Below is a small trained network, with its code and all its weights. Each question gives an input and a class and asks what happens when units are switched off, that is, made to give their printed mean instead of their output.

import numpy as np


def w(rows, s, z=0):
    codes = np.array(rows[::2]) - 128.0
    scale = np.full(codes.shape[1], s)
    scale[-1] = z or s
    return codes * scale


def norm(h):
    return h / np.sqrt((h * h).mean(-1, keepdims=True) + 1e-5)


def f(y):
    return np.maximum(y, 0)


def log_softmax(a):
    a = a - a.max(-1, keepdims=True)
    return a - np.log(np.exp(a).sum(-1, keepdims=True))


def net(x, mask):
    res = np.array(x, float).reshape(1, 7) / 4 @ E
    u = 0
    for l in range(3):
        y = f(norm(res) @ A[l][:, :-1].T + A[l][:, -1])
        res = res + np.where(mask[u : u + 3], y, B[l][:, -1]) @ B[l][:, :-1]
        u += 3
    return log_softmax(norm(res)[-1] @ U[:, :-1].T + U[:, -1])


A, B = {}, {}
E = w([
[243,183,78,111,128,84,82,181,131,74,164],'x0',
[124,129,129,132,130,124,128,132,128,124,126],'x1',
[133,124,121,136,131,132,132,125,125,126,123],'x2',
[132,129,127,128,118,127,129,121,133,130,124],'x3',
[123,132,124,128,136,123,131,132,126,121,126],'x4',
[159,129,146,125,149,89,156,246,149,186,101],'x5',
[117,207,76,89,77,148,202,95,65,145,181],'x6',
],0.011)
A[0] = w([
[78,45,171,168,139,131,100,108,179,148,76,75],'L0N0',
[164,113,128,141,151,119,39,90,147,1,135,249],'L0N1',
[55,117,109,129,122,171,158,27,85,90,159,157],'L0N2',
],0.0077,0.0016)
B[0] = w([
[237,186,122,104,180,169,175,144,1,78,204,229],'L0N0',
[99,77,72,214,114,136,33,145,137,148,183,253],'L0N1',
[97,181,148,112,86,105,152,60,163,118,48,254],'L0N2',
],0.0091,0.0076)
A[1] = w([
[148,183,39,96,82,118,146,133,123,109,174,2],'L1N0',
[223,137,129,118,167,153,143,217,102,119,165,136],'L1N1',
[62,145,133,109,107,135,255,153,111,231,118,113],'L1N2',
],0.0079,0.0043)
B[1] = w([
[140,85,231,138,233,171,185,131,7,82,120,178],'L1N0',
[35,196,158,68,30,59,188,61,179,219,60,255],'L1N1',
[75,64,1,234,102,89,36,228,77,248,213,215],'L1N2',
],0.0068,0.0094)
A[2] = w([
[116,140,101,147,65,36,120,172,236,146,115,199],'L2N0',
[176,105,182,103,186,92,207,252,90,145,169,200],'L2N1',
[144,167,115,134,149,185,143,52,2,29,214,8],'L2N2',
],0.0074,0.0013)
B[2] = w([
[143,50,202,119,172,195,134,115,154,67,84,230],'L2N0',
[125,203,66,118,105,195,190,9,101,40,150,223],'L2N1',
[207,79,216,61,220,98,131,255,226,106,58,254],'L2N2',
],0.0091,0.008)
U = w([
[187,91,235,80,178,134,123,148,207,70,57,32],'0',
[77,237,139,88,78,149,249,49,47,169,93,119],'1',
[96,50,5,215,112,124,43,165,85,190,254,254],'2',
],0.009,0.001)

Each question gives the input, the list of numbers given to net, and the class t.
The units are the neurons (one row each of A and B). Each row of codes is followed by its name. A weight is (code - 128) times the scale printed after its matrix; where a second scale follows, it is the last column's (A, B and U).
mask holds one flag per neuron, layer by layer. A switched-off neuron (its flag False) gives its mean, the last column of its row in B, instead of its output. The means were averaged over made-up inputs and are rounded, as every weight is.
A unit's drop is (log p(t) with every unit on - log p(t) with that unit switched off) / (log p(t) with every unit on - log p(t) with every unit switched off).
The circuit of an input: a set's keep is (log p(t) with only the set's units on - log p(t) with every unit switched off) / (log p(t) with every unit on - log p(t) with every unit switched off). Starting from all 9 units, units are removed one at a time, each time the one whose removal leaves the highest keep (on an exact tie, the one counted first), for as long as the keep stays at least 0.8.
circuit, biggest first: the units of the circuit, biggest drop first
top k neurons: the k neurons with the biggest drops, biggest first
k most important neurons of layer l: the k neurons of layer l with the biggest drops, biggest first
drop of u: that unit's drop, to one decimal
input [-3,-4,-4,0,4,4,5], class 2: circuit, biggest first	L1N2
input [-8,2,0,-7,6,-1,0], class 0: circuit, biggest first	L0N0, L2N2
input [-6,-3,-4,-7,7,-6,0], class 0: top 2 neurons	L1N1, L2N2
input [1,-3,1,8,-5,-5,4], class 0: top 2 neurons	L1N1, L2N2
input [0,-1,-3,7,-3,7,-3], class 1: circuit, biggest first	L2N2, L2N1
input [0,7,-4,1,4,3,2], class 2: circuit, biggest first	L1N2, L0N0
input [3,2,8,4,3,0,0], class 2: top 3 neurons	L0N1, L0N0, L2N2
input [0,7,1,6,3,7,-5], class 1: circuit, biggest first	L2N2, L2N1
input [-1,1,4,4,6,7,-8], class 1: top 3 neurons	L0N0, L2N1, L2N2
input [6,-1,-4,2,-1,3,3], class 1: top 2 neurons	L1N0, L2N2
input [8,7,-4,2,6,-8,0], class 2: top 3 neurons	L0N1, L0N0, L2N0
input [-5,3,7,7,-1,-1,-1], class 0: top 2 neurons	L0N0, L2N2
input [3,5,-2,6,-5,-5,2], class 0: top 2 neurons	L1N2, L2N2
input [5,-4,3,7,4,-7,7], class 0: circuit, biggest first	L2N2
input [2,4,-6,-8,5,-2,7], class 0: top 2 neurons	L2N2, L1N1
input [-2,5,-5,5,7,2,-6], class 1: top 2 neurons	L0N0, L1N1
input [-5,0,-7,0,3,2,-3], class 1: top 2 neurons	L0N0, L1N1
input [6,-8,-3,0,-8,-3,-8], class 2: top 2 neurons	L0N1, L2N2
input [1,0,-4,-2,2,-6,7], class 0: 2 most important neurons of layer 1	L1N1, L1N0
input [-8,-2,-8,-4,1,2,-5], class 1: most important neuron of layer 0	L0N0
input [1,-3,3,-6,5,-8,7], class 0: 2 most important neurons of layer 1	L1N1, L1N0
input [1,-8,3,2,-2,-8,2], class 0: drop of L2N2	0.4
input [-2,-6,-3,-8,-3,8,-6], class 1: drop of L0N0	0.3
input [4,7,8,2,-7,-5,8], class 0: drop of L2N2	0.7
